q640_q344: [-177 -193 -139    2   56  -62   64   -5   -1   -6  189  162 -173   45
  180  -56  239  422   32  154  157  200]
q475_q859: [  41 -111  -83  -17  128   13   75 -308   93   22  188  220   95   -2
  -16  181  108 -176 -136  -16   42   -7]
q640_q344: [-134   20  291  136  220    0  135  -71  113  -20 -164  253  622   60
  -67  432  -58 -307  -48 -284  -23  -13]
q475_q859: [ -11  -48   50 -122   27   67   41  -33    2   -1   14  -31  100  -37
  -55    9  -87 -175  -65  -36   64   23]
q178_q455: [ 472  -94   67  221   36  227 -207 -364  148   -6 -172 -233  105 -110
  -93  161   69  -41   48   20   40 -316]
q640_q344: [ 206  -55  -21  124 -117    5 -233   47  131  -60  -21 -118 -124 -203
   33    0  204  177  129   27  -16  -96]
q178_q455: [-196   54  -90   81  -52 -105  -90  169   34 -155   20  258  -91   48
   31   89  208  238  184  -70  -27  246]
q640_q344: [ 121  275   32   -8 -176   72  -68  184  -85  -26 -196 -164  -47   40
 -180  -85 -235 -225    5  -77 -208  -43]
q178_q455: [ 116  253  -91  131 -286  172 -136  328 -141 -106 -280 -148 -307  169
 -152 -174  -81  284  149   59 -196  206]
q475_q859: [-289   41   94  -13   12  -38   88  203  -50  -82  -22  123  101   38
  -13   72  -33   41   62 -129    4  121]
q475_q859: [ -77   85 -273   -3   27 -178   26  -81  -22   24  150  310 -196  214
   98  -41  141  111  -18  113  -58  232]
q178_q455: [ 419 -374   29  218  -59  118  -67  -57   19  258  -61 -421 -279 -181
  196 -246  194  610  -23  344    8 -228]
q930_q700: [-240  149   71 -188  -63   15  223  370 -113   22  -28    3  124  117
   -9 -143 -251 -121 -173    4   -2  251]
q475_q859: [ -80 -205    7  -51  165   -6  -71 -285   94  -96   93  153  113  -74
   -7  198  149  -57  118 -104  186    6]
q475_q859: [-357  -79   39 -331  184 -304  188   35    3  109  187  317  251   17
  114   16  -68 -358 -130 -109   48  238]
q475_q859: [-252   -2   94  -86   55   58 -138  -30   83 -317  -29  204  222  -81
 -182  308   47 -222  244 -331  150  127]
q475_q859: [ 211  142 -231  -35    5  -65  146 -171   -9  206  112  209  -53  215
   -7  -50  -54 -267 -326  148 -222  123]
q930_q700: [-210 -193  218  -51  228  -26   31 -198  115  -94   80   96  373 -174
    1  294   43 -214   69 -231  221 -171]
q930_q700: [  89  -34 -346 -146  -43 -193  -26  -12  -36  160  171   66 -382  150
  234 -361  133  260  -81  360   28  292]
q930_q700: [-196   88   -8 -205   -1 -200  244  311  -70  189   49  170  112  144
  122 -173 -146 -139 -250   70 -112  334]
q178_q455: [-145  118 -141   15  -65 -359  -33  256   -3   71   85  207 -184   57
  203 -137  151  191   54   66 -164  176]
q178_q455: [ 217  -57 -199  153   31 -203   54 -174   41  260  151  169 -193   66
  171  -52  205  148 -164  198 -228  -42]
q930_q700: [-421  -90  248 -154   90   22  235  193   16  -95  113  169  371 -130
  -64  217  -90 -245  -90 -269  102   74]
q178_q455: [  91   83   59 -208 -249  -88 -341  350 -136  -16 -283 -437 -312 -152
  -60 -401 -191   15  319  -23  -99   15]
q640_q344: [ 205  498 -264 -177 -317   44  -43  224 -141   -9  -19 -161 -333  160
 -171 -341 -314 -346 -172  121 -242   82]
q930_q700: [ -89   61  205   95 -143  192   82  380 -110  -45 -244 -131   65   16
 -140    1 -152  141   31 -105 -129   92]
q930_q700: [ 218  320 -323  -64 -210 -173 -182  110  -39   38   42 -112 -417  105
   90 -362  -21   19   -6  245 -125   40]
q640_q344: [  77  118 -225   81  107 -131  133 -167   45  140   64  377   63  328
  110   59   92  -25 -213  159 -108  268]
q930_q700: [  85 -194  339  149   58  103  -63  -25  116   -2 -222    5  367 -223
 -166  346   31 -171   90 -313 -134 -129]
q640_q344: [ 449   -7 -100  334  -58  -66 -240  -43   92  162 -314   40 -107  147
   87  -13  235  361  113  169 -264  163]
q930_q700: [-119 -228  243  101  116   21   53   16   27   25 -111   56  239  -87
   -2  199   64  108   86 -156    3  -11]
q178_q455: [ 198 -268 -354  -21  307 -333   27 -776  173  240  574  207 -195  -72
  347   -1  359  -34 -197  294  175 -375]
q640_q344: [ 436   21   25  288 -192  376 -320  -92   39 -167 -346 -227 -137  -54
 -299  139   63  147  236  -78 -139  -86]
q475_q859: [-138  322 -206  -33 -127 -122  133  240 -166   40   28  179 -226  293
   -3 -177 -118   19 -100   83 -225  251]
q178_q455: [ 176  312 -115   31  -42  103   33 -109  -60  -13   15 -281  -89  145
   17 -179 -217  -97 -138  203  102 -292]
q930_q700: [ 216  -67  -68  158 -228  367  -49  158 -100  -47 -171 -231 -325   57
 -124 -147   38  485   45  173  -48  159]
q640_q344: [-180 -218   80   11   -2 -318 -250  164   50  -31   33  -61 -179 -288
  213  -82  268  366  376  -68   53 -100]
q930_q700: [-154 -336  126  141  256   38  -11 -311  141 -122  144   20  183 -163
  155  256  270  296  159  -30  392 -253]
q640_q344: [-149  316 -249  -73  -20 -190   16  121  -12  -59   11  398  -13  341
   36  -20    8  -94  -30   37  -85  461]
q475_q859: [ 397   54 -306  144  -65  -79 -133 -202   23  160   32  -47 -361  129
  137 -206  161  243  -50  326 -116  -29]
q930_q700: [ -33  -60   70  110  156  -64  116 -182   23   90   22  153  177   47
   27  180   30  -67  -63  -66  -58 -112]
q475_q859: [ 244  334 -141  222 -315  357 -111  204 -122 -175 -243 -228 -325  192
 -227 -120 -106  259   64  110 -145   61]
q178_q455: [ 249  229  158  170 -306  308  -65  479 -132    5 -556 -232    4  156
 -275  -90 -252  101   38  -48 -356  276]
q475_q859: [ 170  163 -258   11 -166  205   86   30 -144   30   18  -99 -348  240
  -60 -247  -96  179 -164  272  -59  146]
q640_q344: [ 413  230 -242  -74 -317  328 -131   32 -115  -48  -82 -350 -427   72
 -231 -310 -197  -63  -93  206 -100   23]
q178_q455: [  64  422 -276   31 -196  -15 -118  162 -106 -114  -55 -105 -347  254
   20 -275  -88  155   67  204  -22   84]
q640_q344: [ -20 -216 -235  -73  109 -317  -85 -240   29  127  282  114 -318  -50
  273 -161  279  250   80  191   85  -28]
q178_q455: [ 377 -267   46  -67  -91  232 -415 -308  -28  -84 -145 -556 -338 -328
 -179 -146   -9   51  346  -15  127 -384]
[ 159  361  -35  108 -165  168  127  185  -48   13 -139   18   69  201
 -176   18 -213 -217 -240    6 -261   83] : q640_q344
[ 190  -36  -11  150   -4  -72  -79  -67   77   95  -63   79    4  -24
   15   82  128   28    6   -7 -181  -24] : q178_q455
[ 346  273  -12  162 -181  174  -29  126 -151  123 -410 -160  -93  274
 -198 -124 -252  -25  -51   64 -366  103] : q640_q344
[ 139  173 -451  -17 -105 -335   28   60  -63  250  224  115 -507  241
  311 -429  139  298 -176  444 -166  190] : q475_q859
[-139   32 -229 -151  149 -325   33 -151  -92  143   70  289 -130  297
  170 -150   23   16   26  128  -20  285] : q640_q344
[ -54   30   82 -108  -78   55  -43  182 -150   -9 -161 -287 -114   10
  -28 -229 -197   91  120   28   49   -6] : q475_q859
[-415  274  112  -38  -76 -252  174  556  -43  -21  -22  274  197   79
   45   32  -98 -108  -54 -183 -208  260] : q475_q859
[-201 -289  111  -51  259 -139   25 -257  129  -16  173  189  251 -155
  115  235  177  -62   66 -131  215  -95] : q930_q700
[-158 -155   57 -201  164 -172   54  -81   79   53  141  127  211  -89
  118   41   28 -199  -51  -48  151   55] : q178_q455
[-158   28  107  -89  -99  169  112  221 -148  -66   -6 -254  -81  -53
  -78 -142 -202   62  -13  -11   78  -89] : q475_q859
[ 370   98  -89  176 -107  146 -196 -183  102  -71  -32 -151 -116  -86
 -101   62   76  -43   22   37  -60 -250] : q930_q700
[-304 -395  280 -257  353 -160   27 -299   59   21   68  114  409 -204
   36  227  -11 -324  134 -279  257  -94] : q475_q859
[ 199  -19 -120  113  -85    7  -38   29   11   89   34 -155 -233   -1
  140 -189  109  323  -48  251   -1  -58] : q475_q859
[-104   29    1   40 -179 -201  -52  438 -217  140 -169 -177 -397   48
  129 -375  -27  486  196  111 -231  103] : q640_q344
[ 192 -222 -133  -99  126   85  -53 -433   83   32  126   61  -18  -16
  -19   57  107 -113  -57   84  151   23] : q930_q700

q249q451: [  44  167  305  -13 -128  -81  -91  -82   56    2  -18  -43  214  181
  109 -125  120  237 -180  183    3  107]
q338q115: [ 217  -87  125   58 -101  279  135   54   -1   39  180   91  383 -180
  -77 -132  -92  205 -238 -197 -204   83]
q144q363: [ 332   51  191  157   22  125  231   21 -144  194  197  -78   31   74
  -32 -263  126   55   77 -272 -295  -62]
q144q363: [ 222 -186 -109   41  112  222  225   72    9   20   -6 -130  172 -148
  -89 -246 -114  -53 -101 -211 -128   75]
q144q363: [ 513  162   39  130  123   79  194   49 -191  354 -202 -623  -90  312
 -183 -360  318   35  107   -8 -321    2]
q29q177: [ -53   99 -260   21  349 -161 -177  -64 -108 -128 -134  162 -133    2
 -236   64   93  -90  202   40   29  -50]
q257q885: [ -77   60 -222   44  193 -255 -459  -48   56 -185 -222  206 -257   40
 -350  -64  -54  149  181   40  132 -172]
q144q363: [-199  -31   38  -42 -195  -44 -168   21  149 -101  -18  -66   21    8
  252  208   21   53 -116  188  248  153]
q338q115: [-164  -83 -123 -106  161   25  -33 -126   63 -116   26  274   -9 -129
  -11  361   -4 -197   60  199  337   15]
q257q885: [ -73 -170  154  -83  -99  132   -2  -66   -1  120  182  156  -18 -168
  126  -55 -271 -133  -94 -101   28  -40]
q338q115: [  40 -152  -74   18  -69  156  -53   47  101  -17  -40   47  302 -179
  -96   21 -174  130 -222   45   27   97]
q970q963: [  77 -194 -151  124 -266  187  126  251    3  180   10 -227   57 -147
  -26   13 -203   59  -75 -186 -221  -32]
q144q363: [-102   79   32    3   66 -113   50  -54   68 -235   51  340  267  -24
  -35   52   11  119  -56   37   26    8]
q249q451: [  14 -187    0  -70 -273  292  413  114  118  109   46 -154  367 -148
  144  279  -99  -50 -254  133   28  124]
q970q963: [ 152   50    4  -58  560 -118  190 -314   82 -253  -26  581  134   33
 -416 -176   34  -70  176   59  197 -216]
q338q115: [-108   -2 -245  -17   74  -29  -93   63   23 -170 -132   28   98  -93
  -95  147   -4   33  -47   65   34   91]
q257q885: [-118 -158 -415  -63  282   88   16   32   34 -288  -88  261  205 -320
 -224  159 -157 -109  -60  -50   74   88]
q29q177: [-214   58  -31 -172  155  -16  147  -95   -7 -257   56  298  268 -125
   79  195   21 -122 -116   93   72  136]
q338q115: [-217 -196   25 -104 -472  233  136  202  159  -64  188 -178    5 -188
  407  342  -90  -15 -198  -81  130  165]
q970q963: [  30  395  320  -91  516 -370   82 -405 -140 -124  -48  416  227  307
  -95 -327  233  -66   74  240  -42  -46]
q257q885: [ -72   44   77  -51   71 -111 -172  -87  149 -294   11  149  -48   44
   52  -84   77  112  -10   -6  226   57]
q249q451: [-242  -72  215 -118 -378   68 -156   74  -47   89  264 -119 -409  -77
  431   27 -134 -109  -21 -253  -10    9]
q249q451: [-128  142  -94  -67   32 -179 -431   31  -64  -79 -266 -327 -194  116
   76 -158   79   54  -65   89  -20  187]
q29q177: [ -92 -100 -393   18  211   58   67  113   90 -415   -1  121   65 -211
  -56  233   96  -45   53 -145  150  149]
q970q963: [  40  218  529   12 -191 -182 -204 -155 -185  353  179   66 -322  262
   97 -357  -47   80  109  -92 -238 -269]
q249q451: [-401   85  -86 -151 -232 -148 -220  121   93 -270 -138 -238  -18   19
  374  230   73   41 -190  167  138  296]
q249q451: [  -3 -127 -207   55 -142  140    1  204 -146  284  -94 -469  -92  -84
  132   64  -86 -171  -45  -40 -193  122]
q144q363: [-146 -157 -269 -118 -377  265   93  308 -123  309 -187 -679   32 -172
  237  280 -163 -193 -268   98 -222  252]
q144q363: [ 83  19 124  45  52  -5 -58 -72  25 -38 100 129 -19  30 -18 -95  54  73
  42 -64  54 -30]
q144q363: [ 229  -80  -31   90   75  195   29   -4   -7  113  -18  -49  295  -82
 -131  -12   18   72 -126   71  -25  116]
q29q177: [-426 -155  129 -146 -540  -34  374   85  111  260  107  -76  -89    3
  482  486 -267 -312  -30  249  137 -145]
q970q963: [ 174  151   29   10  173  -28  362  -46 -183  216  -68 -207   14  199
  -31  -46  211 -198  134   97 -191  -45]
q29q177: [  95  219   64  166  351 -337 -253 -226 -150  139  -98  276 -118  247
 -279 -167  105    8  294  171  -28 -236]
q970q963: [  71   55 -248   16  257   65   20   22 -191   37  -90 -110   20  -53
 -127  119  154 -148   71   26 -108  109]
q257q885: [ -46   28   15 -110  -84   46   34   29  -60   75  -81 -157   83  -17
   46  -30  -65  -27 -153   58 -126   79]
q29q177: [  44   89 -209   57  258 -122 -193    8    4 -232 -178  -41  -20   48
 -156 -106  159   91   62   -8   34   99]
q970q963: [ -27 -344 -556  160 -213  205 -130  337    9  180  -88 -143 -296 -314
 -298  336 -325  -27  157 -200  -62 -207]
q338q115: [ -18  -25 -246  -28  106    6    5   31  -47   61 -215  -89   78  -49
 -174  111  -60  -86  -20  165  -33   15]
q144q363: [  57  165  269   73   62 -234   47 -194   -7  112   66  346  -27  228
 -143  -84   32   70  192  124    5 -310]
q257q885: [ 122  -35 -319   -1  281  115  328   39   74 -235 -150   36  393 -103
 -238  172  137  -15  -57  108   53  137]
q257q885: [-120 -116 -128  -36  -13  -30  135   19  101   -6  -92  -44    5  -19
   72  161  -85 -163   17  150  162  -12]
q144q363: [ -88 -107 -247   -4  143   34 -128  -29  -24   18  -54  174  -43 -159
 -167  263 -101 -138   83  109  138  -48]
q257q885: [-119  -38  -45  -47 -117   66   -5   78  -52    7   57  -11   13 -121
   87   94  -94  -36  -77  -79  -91   49]
q29q177: [ 174  220  455   16  -51 -140 -137 -202 -180  407   29   33 -116  278
  -89 -368  -25   92   50   83 -234 -239]
q970q963: [-220  150  111 -109  -46 -197  -56  -84   62 -148  -29   95  -13  128
  159  135  101   10  -10  202  153   29]
q257q885: [  54 -123 -116   -7   76  122   10   39  107 -204   15   64   97 -152
  -78  -59  -48   63  -77 -142   74   80]
q338q115: [   8  119 -169 -114  388   50  -53 -100  -82 -325   27  188  -29  -90
 -137  138  277  -74   84  -52  116  144]
q338q115: [-390 -241 -347 -119 -412  108  -93  299  265 -246 -125 -335  -65 -212
  326  508 -107  -13 -194  102  309  258]
q29q177: [ -48   41 -275   96  182 -175 -184   20  -66   18 -198  -40 -180   62
 -167   94   48  -73  204  109   30  -73]
q338q115: [ 110  -82  -55  123  -32   91   58   86   31   -8   60   22  126  -79
  -67  -30  -32  105  -22 -129  -73    3]
q29q177: [  88   50  442  -40 -189    7   76 -112   54  128  130   22  126  128
  162 -266  -49  121 -155   18  -43  -26]
q257q885: [-248   64  -83 -120  -98   13  -76  114   24 -357   61   22   96 -138
  200  149   70   91 -172 -121  -13  248]
q338q115: [ 106   74 -135  -15  174   11  -78   -2   63 -251  -95   -2  -14   19
 -191    3  205  140   38  -17  101   68]
q249q451: [ 467   -1  148  104  130  262  440  -38 -172  351   83 -104  320   24
 -199 -244   57  -29  -45  -80 -340  -41]
q144q363: [ 254  125  -79   20  262   32  -85  -27 -125  -18 -102 -152 -135   84
 -241 -210  218   50  107 -103 -111   21]
q249q451: [  28  192 -164  -37  274 -106 -115    2 -135 -137 -244 -251   66   96
  -42 -150  226   -9  -49   71 -125  240]
q249q451: [ -39 -220   48   21 -186  181  181   45  134   15  177  164  244 -197
  108  149 -201   -1 -143  -35   84   13]
q29q177: [-137 -384 -540   58 -384  246   27  423   35  249 -189 -576 -229 -264
   64  377 -304 -183  -23  -56  -46   30]
q257q885: [-263 -138  -62 -134 -264   34    4   91  162 -115   -3    8  -21 -133
  156  213 -198  -18 -128   36  152   20]
q249q451: [ -67   10  -81 -112   43   10 -189   -9   19  -83 -152 -193  -43   -6
   61    9   49  -27 -105  119  116  184]
q338q115: [  16   -9  422  -18 -295   15  198 -120   46  308  161  256  252   56
   33  -27 -240   85 -134  155  -78 -223]
q29q177: [  86   26  -20  139    3  -94  -78   43   17   30  -75  -88   -9  100
  -54 -133   33  113   51  -11  -53  -29]
q970q963: [ -83  197 -139  -60  484 -223   22 -189  -98 -268  -68  408   57   35
 -229   42  153 -119  175   85   43  -53]
q249q451: [  19  231  -30  -62  105 -136 -107   36 -194  -12 -173 -301 -168  158
  -15 -280  145    8   17  -88 -281   74]
q29q177: [ 114   94  448   37 -170  -65   73 -123   26  187  154   65   18  207
  119 -214   17  117   -9   29  -40 -134]
q970q963: [-114  106  378  -67 -356 -138  205    1   94   51  144 -135 -212  257
  382  -32   82    9   46   -3   37 -106]
q970q963: [   3   -2  174 -114  -36   81  122  -67  121 -205  194  164  -68  -18
   88   18   87   36    5 -127  168  -14]
q144q363: [ -91 -195  164  -62 -473  161   23   98  128  285  -32 -364  148  -37
  343   83 -234   -9 -318  212   66  144]
q249q451: [-252 -144  204 -209 -612  171  155  127  234   17   88 -172  127  -91
  391  279 -196   71 -339  130  144  104]
q970q963: [  78 -166  285  109 -533   58  120  160  149  322   59 -419  -80  130
  322 -223 -192  104 -116  -73  -75  -66]
q257q885: [  -8   52 -180   -6   86  -67 -109   40   21 -129 -174  -32    6    8
 -176    0   33   94    3   42   -6   15]
q338q115: [ 538  -18 -234  295  421  186  189   50 -105  -24   43   68  134  -53
 -498 -205  224  129  214 -317 -215  -69]
[-135 -117  261  -75 -438   34  -87   15  128  245   19 -232  -74   56
  337   45 -188   -5 -174  183  140   19] : q144q363
[ -66   72   75  -43  -70  -65  -60   19  -47   25  -39 -199  -74   86
  180  -92   46  -26  -50   11  -59   94] : q257q885
[-145   48  -22 -102  137  -64   79 -101  115 -302   18  279  186  -34
   30  199   97  -15  -38  145  229   84] : q257q885
[  78  -44 -350  104  228   24  108   81  -81   35 -171 -131   97  -48
 -166  126   66 -133   86   74  -58   57] : q249q451
[  28 -224 -295   43  -76  160  -35  130   79   66  -63  -44 -157 -173
 -212  232 -154  -26   88  -36  106 -123] : q970q963
[   1   63  -83   97   66  -95  145   46   59 -143  -44  -34  160   88
   58   98  187   37   37   81   44   88] : q144q363
[ 182  190  309  -36  -18  -31  183 -144 -135  347  -69  -82  222  224
  -71 -163   48   23  -89  256 -220  -75] : q970q963
[ 119   17  -66   92  110  -22   33  -21  -83  172  -37  -61 -149   86
 -116   47   86  -97  196   49  -10 -118] : q144q363
[ 430    8  413   66  -99  231  399 -100  -48  376  189   36  289   90
 -135 -250  -14  115  -86  -36 -236 -162] : q249q451
[-199  -72  107   41 -302  -87 -326   73  119  -68   60   96    0  -71
  152  -87 -243  219 -152  -86   15    8] : q970q963
[ 101 -157  -62  -14 -235  207   15  143  209  -54  -69 -267   59  -66
    4   58  -19  175 -165    6  135  107] : q338q115
[ 135  192  117   32  110  -85 -126  -99 -142  122  -11   19 -149  164
 -152 -101  161   62  140   26 -100 -109] : q29q177
[  84  -70  -41   48  309  -51  -42 -173    3   28  -16  278  -16  -22
 -207  -86  -77 -124  141   56  137 -135] : q257q885
[  21  241   81    8  205 -285 -295 -160 -132  112 -261  -31   16  237
 -148 -272   49   59    7  255 -109  -19] : q29q177
[ -96 -108 -214 -103  113   16 -118    3   59 -150 -102   40 -164 -126
 -109   22 -117  -92   30  -44  139  -15] : q249q451
[ 211 -235   27   49 -285  314  135  143   80  228   92 -208  -43 -121
  -48  -16 -161   72  -69 -166  -49  -79] : q970q963
[-154   76  -86   37  236 -201    9 -127   14 -119  -70  274  237   39
    4  215   80  -99   46  299  165   50] : q29q177
[-159 -195 -124 -130 -250  154  -34  157   46   66  -83 -369 -102 -146
  235   71 -196 -136 -183  -16   30  158] : q144q363
[  28  -89  -30   61 -117   64  309   50  -45  289   43  -14   21   -7
  -27  202 -102 -156   98   73  -83 -184] : q338q115
[-250 -242 -268  -78 -133  132  179  126  148  -98    7  -56   21 -209
  209  485  -94 -232  -38  112  274  109] : q29q177
[  89 -122  155   88  -49  112   15   12  -20   39  320   50 -295  -59
  169 -152  -14  -73  152 -387    5  -78] : q144q363
[ 171   37  187  122   73 -112 -286 -150   20  110   56  222 -252  131
 -225 -231  -21  153  201  -50   77 -267] : q257q885
[-250  -18  182 -139 -267  -76  218  -16  125   -8   99   15  -96   74
  330  201  -50 -134   -4  114  168  -66] : q29q177
[-111  -88 -181    7    8   55  179   96   -4  -89   62   43   53 -137
   74  202  -29 -131   24  -79   -5   42] : q249q451
[ 321  199 -138  266  604 -243 -108 -157 -144  -54 -163  273  140  166
 -510 -344  193  116  255    1 -157 -131] : q249q451
[ 215  -21 -186   81   22  136  217  114  -83  192 -134 -199  155  -15
 -251   46   15   18   -1   36 -215  -40] : q257q885
[ -12  -64 -129   36  -55   17  121  107   18   38  -33 -239 -168   33
  107  112   64 -124  107  -21   44    6] : q970q963
[-108   21 -310  -34  179  -35  -48   77  -16 -260 -106  -33  -55  -80
  -47  136  110  -63   56  -46   46  121] : q144q363
[-171  316  169  -62  309 -297 -188 -192 -148 -269   38  182   59  154
  221 -174  265  -43    2   38  -23  211] : q970q963
